Here is a tiny trained network, its code and every weight. The questions are about switching its units off for an input and a target symbol, where a switched-off unit gives its printed mean instead of its output.

import numpy as np


def w(rows, s, z=0):
    codes = np.array(rows[::2]) - 128.0
    scale = np.full(codes.shape[1], s)
    scale[-1] = z or s
    return codes * scale


def norm(h):
    return h / np.sqrt((h * h).mean(-1, keepdims=True) + 1e-5)


def f(y):
    return np.maximum(y, 0)


def softmax(a):
    e = np.exp(a - a.max(-1, keepdims=True))
    return e / e.sum(-1, keepdims=True)


def log_softmax(a):
    a = a - a.max(-1, keepdims=True)
    return a - np.log(np.exp(a).sum(-1, keepdims=True))


def net(x, mask):
    ids = ['βγζπσφ'.index(c) for c in x.split()]
    T = len(ids)
    res = E[ids] + P[:T]
    r = norm(res)
    for j in range(2):
        rows = slice(2 * j, 2 * j + 2)
        q, k, v = (r @ M[0][rows].T for M in (Q, K, V))
        z = softmax(np.where(np.tri(T) > 0, q @ k.T / 2**0.5, -1e9)) @ v
        o = O[0][rows]
        res = res + np.where(mask[j], z, o[:, -1]) @ o[:, :-1]
    y = f(norm(res) @ A[0][:, :-1].T + A[0][:, -1])
    res = res + np.where(mask[2:6], y, B[0][:, -1]) @ B[0][:, :-1]
    return log_softmax(norm(res)[-1] @ U[:, :-1].T + U[:, -1])


Q, K, V, O, A, B = {}, {}, {}, {}, {}, {}
E = w([
[137,9,127,84,195,134],'β',
[17,158,113,174,39,99],'γ',
[55,106,50,187,196,105],'ζ',
[96,105,97,151,122,130],'π',
[161,98,90,182,70,54],'σ',
[140,102,200,191,70,135],'φ',
],0.014)
P = w([
[97,62,115,222,175,68],'0',
[82,142,89,109,127,94],'1',
[8,61,158,163,40,157],'2',
[175,110,112,186,190,82],'3',
[98,159,65,84,119,124],'4',
[64,103,142,130,58,193],'5',
[195,146,108,183,172,105],'6',
[149,187,50,59,122,158],'7',
[96,138,133,109,77,217],'8',
],0.013)
Q[0] = w([
[165,199,220,140,159,97],'head 0',
[185,60,134,225,134,178],'head 0',
[251,97,152,168,163,78],'head 1',
[192,158,61,59,158,82],'head 1',
],0.015)
K[0] = w([
[75,81,211,187,141,83],'head 0',
[156,140,175,110,82,199],'head 0',
[89,3,212,38,141,61],'head 1',
[48,111,116,60,170,67],'head 1',
],0.015)
V[0] = w([
[160,177,60,68,104,99],'head 0',
[155,160,162,119,175,2],'head 0',
[166,41,14,162,61,104],'head 1',
[14,171,123,152,180,95],'head 1',
],0.0088)
O[0] = w([
[177,155,162,175,98,65,128],'head 0',
[254,140,69,89,52,132,91],'head 0',
[119,127,222,47,146,54,255],'head 1',
[214,229,153,88,196,143,230],'head 1',
],0.0088,0.0086)
A[0] = w([
[116,249,104,37,129,124,1],'neuron 0',
[151,59,247,170,102,211,226],'neuron 1',
[124,66,106,114,254,218,148],'neuron 2',
[28,172,245,104,87,240,38],'neuron 3',
],0.0085,0.0052)
B[0] = w([
[86,20,108,86,72,158,193],'neuron 0',
[50,170,42,118,178,94,211],'neuron 1',
[173,194,146,188,67,205,255],'neuron 2',
[249,94,160,159,183,149,200],'neuron 3',
],0.012,0.0067)
U = w([
[94,151,2,113,173,147,107],'β',
[59,115,168,111,142,101,104],'γ',
[97,13,49,181,93,205,253],'ζ',
[177,188,44,191,113,111,174],'π',
[165,68,128,157,237,78,51],'σ',
[126,172,201,116,111,211,120],'φ',
],0.011,0.0075)

Each question gives the input, a string of symbols that net reads in full, and the target symbol t.
The units are the heads (2 rows each of Q, K, V and O) and the neurons (one row each of A and B). Each row of codes is followed by its name. A weight is (code - 128) times the scale printed after its matrix; where a second scale follows, it is the last column's (O, A, B and U).
mask holds one flag per unit, heads first, then neurons. A switched-off unit (its flag False) gives its mean, the last column of its rows in O or B, instead of its output. The means were averaged over made-up inputs and are rounded, as every weight is.
A unit's drop is (log p(t) with every unit on - log p(t) with that unit switched off) / (log p(t) with every unit on - log p(t) with every unit switched off).
The circuit of an input: a set's keep is (log p(t) with only the set's units on - log p(t) with every unit switched off) / (log p(t) with every unit on - log p(t) with every unit switched off). Starting from all 6 units, units are removed one at a time, each time the one whose removal leaves the highest keep (on an exact tie, the one counted first), for as long as the keep stays at least 0.8.
circuit, biggest first: the units of the circuit, biggest drop first
k most important neurons: the k neurons with the biggest drops, biggest first
heads that matter: for each layer, one digit per head in row order, 1 if its drop is at least 0.15 and else 0, layers parted by /
input π β π ζ ζ ζ σ, target σ: circuit, biggest first => head 0
input π φ φ β, target ζ: circuit, biggest first => head 1; neuron 2
input β π β β ζ β π, target φ: circuit, biggest first => head 0; neuron 2
input φ ζ ζ ζ, target π: heads that matter => 00
input σ ζ β ζ, target ζ: circuit, biggest first => head 1; head 0
input ζ φ β ζ σ π, target γ: heads that matter => 11
input σ σ ζ γ φ, target σ: heads that matter => 00
input β β φ β ζ ζ π ζ β, target σ: heads that matter => 11
input ζ π ζ, target σ: circuit, biggest first => neuron 3; head 1
input ζ ζ ζ ζ ζ ζ φ, target β: circuit, biggest first => neuron 1; neuron 2; head 0
input ζ ζ ζ σ ζ γ, target γ: heads that matter => 01
input π π π β π γ, target σ: heads that matter => 00
input β φ β γ ζ σ σ, target σ: heads that matter => 10
input π π ζ φ, target β: circuit, biggest first => neuron 1; head 0; head 1
input γ γ ζ β, target ζ: circuit, biggest first => head 1
input β ζ β ζ, target ζ: circuit, biggest first => head 0; head 1
input π ζ β σ σ π β π β, target σ: 2 most important neurons => neuron 3; neuron 0
input ζ ζ β ζ ζ ζ ζ φ, target σ: circuit, biggest first => neuron 3; neuron 2; head 1
input ζ σ β σ ζ φ γ, target γ: 2 most important neurons => neuron 2; neuron 1
input β φ β ζ π π π σ σ, target γ: 2 most important neurons => neuron 2; neuron 3
